Look-ups in named tables: a row name and a column name give one cell, copied from the table.

bos:
	dod	pevun
pigali	62	169
sida	83	128
velo	206	162
mokuf	99	201
bak	173	88

sida, dod: 83
velo, pevun: 162
pigali, pevun: 169
mokuf, pevun: 201
bak, dod: 173
mokuf, dod: 99
pigali, dod: 62
bak, pevun: 88
sida, pevun: 128
velo, dod: 206

Table pigi
	sopobep	kod	vav	vamava	bem
bar	0.304	0.524	0.621	0.794	0.294
tazu	0.272	0.560	0.508	0.962	0.551
nur	0.174	0.559	0.655	0.735	0.831
pirek	0.483	0.600	0.568	0.586	0.430
pelap	0.465	0.518	0.535	0.518	0.585
lozageg	0.436	0.527	0.543	0.229	0.664
fopal	0.426	0.607	0.540	0.327	0.607

lozageg, vamava => 0.229
lozageg, kod => 0.527
pelap, vamava => 0.518
bar, vav => 0.621
pelap, vav => 0.535
tazu, kod => 0.560
tazu, bem => 0.551
pirek, bem => 0.430
fopal, vav => 0.540
pelap, sopobep => 0.465
nur, vav => 0.655
pelap, bem => 0.585
nur, vamava => 0.735
pirek, vamava => 0.586
fopal, bem => 0.607
bar, sopobep => 0.304
lozageg, sopobep => 0.436
pelap, kod => 0.518
tazu, vav => 0.508
Row with the largest vamava: tazu

davu =
        mipi  tokalo  bobegud  sis  mipo  movepan  sofaro  bena  binuf  sezapu
ris      143     126       55  110   142      139     109   128    108      97
zokuf    108      88      103  122    75      108      82    80    112      46
sina      83     182       63  141   164      155      76   245    218      54
til       92     129       36  126    91       96      67   119     64     116
panu     121     100       49   63   127       60      56    96    134     120
buf      124      86      120   87   106      121     112    82    102     108
navov     37     124       32  126    47      100      78    99    115      97
damoba    42     227       97   91   109      158      85   130    144      80

ris, mipi: 143
zokuf, sezapu: 46
navov, sis: 126
ris, binuf: 108
ris, tokalo: 126
ris, sezapu: 97
buf, sezapu: 108
sina, bena: 245
buf, mipo: 106
sina, mipo: 164
panu, mipi: 121
Row with the largest sezapu: panu

bis:
         tum  sep  kili  peped  vas
mevo     134  122   104    108  107
vip      109  101   100     97  104
mek       87  192   116     96   50
gugepi    72  109   120    155  102
rud       49  126   163     72   81
voleler   86   41   160    145   90
votegis   80  108   123     94   94

What is the vas of mek in bis?
50
What is the kili of mek in bis?
116
What is the vas of vip in bis?
104
What is the vas of voleler in bis?
90
What is the sep of votegis in bis?
108
What is the vas of rud in bis?
81
What is the vas of gugepi in bis?
102
What is the tum of mek in bis?
87
What is the kili of rud in bis?
163
What is the kili of voleler in bis?
160
What is the tum of voleler in bis?
86
What is the vas of mevo in bis?
107
What is the sep of mevo in bis?
122
What is the tum of mevo in bis?
134
What is the kili of vip in bis?
100
What is the sep of rud in bis?
126
What is the kili of votegis in bis?
123
What is the tum of vip in bis?
109
What is the kili of mevo in bis?
104
What is the tum of rud in bis?
49
Row with the largest kili: rud

dumiro =
fields: nus, zororiz, gotabu, dumezi, kare, vefoni, fele, buk
nuvut: [21, 17, 45, 14, 76, -33, -31, -5]
feto: [-5, 11, -5, -35, 21, -19, -5, -2]
zagiz: [-18, -5, 15, -16, -25, 1, -7, -5]
daka: [-5, -11, -23, -40, -40, 30, -5, -27]
zugin: [-5, 32, 16, 2, 78, -5, -48, -57]

zugin, dumezi -> 2
daka, fele -> -5
nuvut, zororiz -> 17
daka, kare -> -40
zagiz, gotabu -> 15
nuvut, buk -> -5
zugin, gotabu -> 16
daka, zororiz -> -11
feto, dumezi -> -35
nuvut, vefoni -> -33
zugin, vefoni -> -5
feto, gotabu -> -5
feto, kare -> 21
daka, dumezi -> -40
feto, buk -> -2
nuvut, fele -> -31
nuvut, dumezi -> 14
zugin, fele -> -48
feto, zororiz -> 11
Row with the largest dumezi: nuvut

Table gubufu
|  | nufo | sakiz | pav | zegut | vules |
|---|---|---|---|---|---|
| sonalaf | 0.3 | 0.2 | 0.8 | 0.5 | 0.4 |
| feb | 0.2 | 0.4 | 0.6 | 0.5 | 0.6 |
| tupe | 0.3 | 0.3 | 0.4 | 0.5 | 0.5 |
| tir | 0.3 | 0.6 | 0.2 | 0.4 | 0.5 |
| lapopu | 0.6 | 0.6 | 0.6 | 0.3 | 0.4 |
| fuv | 0.5 | 0.5 | 0.6 | 0.5 | 0.4 |
| foremip | 0.5 | 0.3 | 0.4 | 0.2 | 0.5 |
| rugop | 0.3 | 0.3 | 0.4 | 0.3 | 0.3 |

What is the sakiz of foremip in gubufu?
0.3
What is the sakiz of tir in gubufu?
0.6
What is the zegut of fuv in gubufu?
0.5
What is the zegut of tir in gubufu?
0.4
What is the zegut of sonalaf in gubufu?
0.5
What is the nufo of tupe in gubufu?
0.3
What is the sakiz of rugop in gubufu?
0.3
What is the vules of fuv in gubufu?
0.4
What is the vules of tupe in gubufu?
0.5
What is the nufo of fuv in gubufu?
0.5
What is the zegut of tupe in gubufu?
0.5
What is the pav of rugop in gubufu?
0.4
What is the nufo of feb in gubufu?
0.2

Table rala
|  | vog | rifinok | popip | lefog |
|---|---|---|---|---|
| vav | 134 | 157 | 208 | 157 |
| serane | 162 | 81 | 169 | 182 |
| rupo | 135 | 38 | 146 | 189 |
| bosudav | 114 | 147 | 129 | 118 |
| tumitu | 94 | 161 | 147 | 199 |
| kir | 95 | 150 | 177 | 181 |

vav, rifinok: 157
bosudav, vog: 114
rupo, popip: 146
serane, popip: 169
bosudav, rifinok: 147
vav, vog: 134
bosudav, lefog: 118
tumitu, rifinok: 161
rupo, lefog: 189
rupo, vog: 135
kir, vog: 95
vav, lefog: 157
kir, popip: 177
serane, lefog: 182
kir, lefog: 181
tumitu, vog: 94
bosudav, popip: 129
rupo, rifinok: 38

Table sop
|  | nutodil | mer | biz | rameg | kiterol | rozurud | lun | mugagip | dibut | zufedet |
|---|---|---|---|---|---|---|---|---|---|---|
| genu | 0.518 | 0.601 | 0.560 | 0.509 | 0.418 | 0.432 | 0.534 | 0.478 | 0.619 | 0.408 |
| menir | 0.514 | 0.522 | 0.486 | 0.379 | 0.410 | 0.623 | 0.409 | 0.531 | 0.497 | 0.513 |
| guman | 0.326 | 0.477 | 0.482 | 0.355 | 0.285 | 0.291 | 0.397 | 0.524 | 0.595 | 0.374 |
| lipa | 0.330 | 0.338 | 0.476 | 0.536 | 0.440 | 0.442 | 0.386 | 0.406 | 0.487 | 0.502 |
| lilif | 0.839 | 0.636 | 0.118 | 0.529 | 0.470 | 0.475 | 0.391 | 0.483 | 0.466 | 0.436 |
| favo | 0.399 | 0.582 | 0.526 | 0.510 | 0.585 | 0.681 | 0.522 | 0.502 | 0.661 | 0.612 |
| fabin | 0.542 | 0.551 | 0.362 | 0.354 | 0.675 | 0.437 | 0.504 | 0.305 | 0.362 | 0.567 |
| kupafot | 0.640 | 0.611 | 0.542 | 0.341 | 0.657 | 0.563 | 0.546 | 0.364 | 0.220 | 0.648 |
| gok | 0.653 | 0.735 | 0.744 | 0.542 | 0.536 | 0.628 | 0.665 | 0.691 | 0.590 | 0.438 |
| zuguv | 0.458 | 0.426 | 0.567 | 0.542 | 0.479 | 0.512 | 0.594 | 0.449 | 0.403 | 0.370 |
| zikup | 0.385 | 0.477 | 0.728 | 0.418 | 0.389 | 0.476 | 0.356 | 0.618 | 0.622 | 0.424 |
| bolas | 0.520 | 0.497 | 0.540 | 0.288 | 0.509 | 0.474 | 0.394 | 0.441 | 0.366 | 0.523 |
| patokuf | 0.262 | 0.481 | 0.821 | 0.368 | 0.473 | 0.534 | 0.546 | 0.601 | 0.611 | 0.424 |
| detiru | 0.636 | 0.629 | 0.361 | 0.621 | 0.386 | 0.600 | 0.510 | 0.655 | 0.741 | 0.445 |

zufedet of menir: 0.513
dibut of detiru: 0.741
kiterol of kupafot: 0.657
rameg of kupafot: 0.341
lun of bolas: 0.394
biz of lipa: 0.476
rozurud of menir: 0.623
kiterol of detiru: 0.386
mer of genu: 0.601
rozurud of guman: 0.291
biz of patokuf: 0.821
kiterol of lilif: 0.470
rameg of favo: 0.510
kiterol of guman: 0.285
lun of patokuf: 0.546
nutodil of gok: 0.653
lun of guman: 0.397
rameg of lilif: 0.529

